Below are the code and all the weights of a small trained network. Each question names an input and a class and asks about switching units off, where a switched-off unit gives its printed mean instead of its output.

import numpy as np


def w(rows, s, z=0):
    codes = np.array(rows[::2]) - 128.0
    scale = np.full(codes.shape[1], s)
    scale[-1] = z or s
    return codes * scale


def f(y):
    return np.maximum(y, 0)


def log_softmax(a):
    a = a - a.max(-1, keepdims=True)
    return a - np.log(np.exp(a).sum(-1, keepdims=True))


def net(x, mask):
    res = np.array(x, float).reshape(1, 7) / 4 @ E
    y = f(res @ A[0][:, :-1].T + A[0][:, -1])
    res = res + np.where(mask, y, B[0][:, -1]) @ B[0][:, :-1]
    return log_softmax(res[-1] @ U[:, :-1].T + U[:, -1])


A, B = {}, {}
E = w([
[125,76,146,212],'x0',
[135,205,231,136],'x1',
[154,27,180,134],'x2',
[145,150,187,240],'x3',
[236,98,116,121],'x4',
[125,68,126,152],'x5',
[138,171,81,255],'x6',
],0.0088)
A[0] = w([
[116,178,224,37,177],'neuron 0',
[195,164,92,230,169],'neuron 1',
[122,38,146,186,160],'neuron 2',
[87,170,91,56,198],'neuron 3',
[104,148,40,121,170],'neuron 4',
[161,166,127,159,158],'neuron 5',
[136,144,214,73,188],'neuron 6',
[110,68,122,185,173],'neuron 7',
[191,105,178,104,208],'neuron 8',
[102,163,186,71,176],'neuron 9',
[191,168,73,203,150],'neuron 10',
[124,24,246,126,249],'neuron 11',
[162,156,49,197,166],'neuron 12',
[184,117,80,161,157],'neuron 13',
[168,85,158,189,166],'neuron 14',
[144,108,74,179,161],'neuron 15',
[87,173,201,175,105],'neuron 16',
[33,143,32,59,158],'neuron 17',
[182,203,50,165,170],'neuron 18',
[41,128,59,47,179],'neuron 19',
[99,170,3,135,254],'neuron 20',
[120,113,89,118,116],'neuron 21',
[155,162,165,153,177],'neuron 22',
[179,153,97,159,129],'neuron 23',
],0.011,0.0052)
B[0] = w([
[216,114,54,121,231],'neuron 0',
[80,225,128,119,215],'neuron 1',
[44,78,123,183,198],'neuron 2',
[164,51,130,115,227],'neuron 3',
[67,73,180,31,200],'neuron 4',
[137,122,82,118,169],'neuron 5',
[219,159,46,183,202],'neuron 6',
[25,145,134,170,188],'neuron 7',
[152,159,79,190,184],'neuron 8',
[202,102,96,125,202],'neuron 9',
[87,189,104,67,198],'neuron 10',
[120,128,105,249,233],'neuron 11',
[52,170,106,79,203],'neuron 12',
[71,195,131,110,176],'neuron 13',
[133,131,118,163,187],'neuron 14',
[44,175,197,102,183],'neuron 15',
[142,93,150,117,195],'neuron 16',
[146,85,177,119,253],'neuron 17',
[100,190,145,57,204],'neuron 18',
[146,8,159,128,250],'neuron 19',
[80,81,173,1,248],'neuron 20',
[101,98,164,114,158],'neuron 21',
[147,186,132,123,177],'neuron 22',
[99,171,99,98,162],'neuron 23',
],0.008,0.012)
U = w([
[77,173,86,51,5],'0',
[103,31,148,70,72],'1',
[70,65,114,205,177],'2',
[253,121,25,119,235],'3',
],0.014,0.0019)

Each question gives the input, the list of numbers given to net, and the class t.
The units are the neurons (one row each of A and B). Each row of codes is followed by its name. A weight is (code - 128) times the scale printed after its matrix; where a second scale follows, it is the last column's (A, B and U).
mask holds one flag per neuron, in row order. A switched-off neuron (its flag False) gives its mean, the last column of its row in B, instead of its output. The means were averaged over made-up inputs and are rounded, as every weight is.
A unit's drop is (log p(t) with every unit on - log p(t) with that unit switched off) / (log p(t) with every unit on - log p(t) with every unit switched off).
The circuit of an input: a set's keep is (log p(t) with only the set's units on - log p(t) with every unit switched off) / (log p(t) with every unit on - log p(t) with every unit switched off). Starting from the 12 units with the biggest drops (on a tie, the unit counted first), units are removed one at a time, each time the one whose removal leaves the highest keep (on an exact tie, the one counted first), for as long as the keep stays at least 0.8.
units of the circuit, in order: the units of the circuit, biggest drop first
top k neurons: the k neurons with the biggest drops, biggest first
drop of u: that unit's drop, to one decimal
input [3,-8,8,-5,8,0,6], class 2: units of the circuit, in order : [neuron 2]
input [7,0,0,-7,-5,4,6], class 1: top 2 neurons : [neuron 11; neuron 20]
input [1,3,-2,7,5,3,-2], class 2: top 3 neurons : [neuron 0; neuron 20; neuron 11]
input [-8,-2,-8,-1,7,3,0], class 1: top 2 neurons : [neuron 3; neuron 19]
input [0,8,1,1,-1,5,5], class 0: top 2 neurons : [neuron 19; neuron 1]
input [-3,4,7,3,-5,3,-1], class 2: top 2 neurons : [neuron 11; neuron 2]
input [-7,-1,3,-8,0,-3,-5], class 3: top 2 neurons : [neuron 0; neuron 6]
input [5,6,4,1,6,4,-8], class 3: drop of neuron 6 : 0.1
input [-8,7,1,-8,-6,-7,8], class 1: drop of neuron 20 : 0.2
input [-1,-3,8,4,8,-2,3], class 2: drop of neuron 11 : 0.1
input [2,-2,-7,-4,8,-4,-2], class 1: top 2 neurons : [neuron 1; neuron 3]
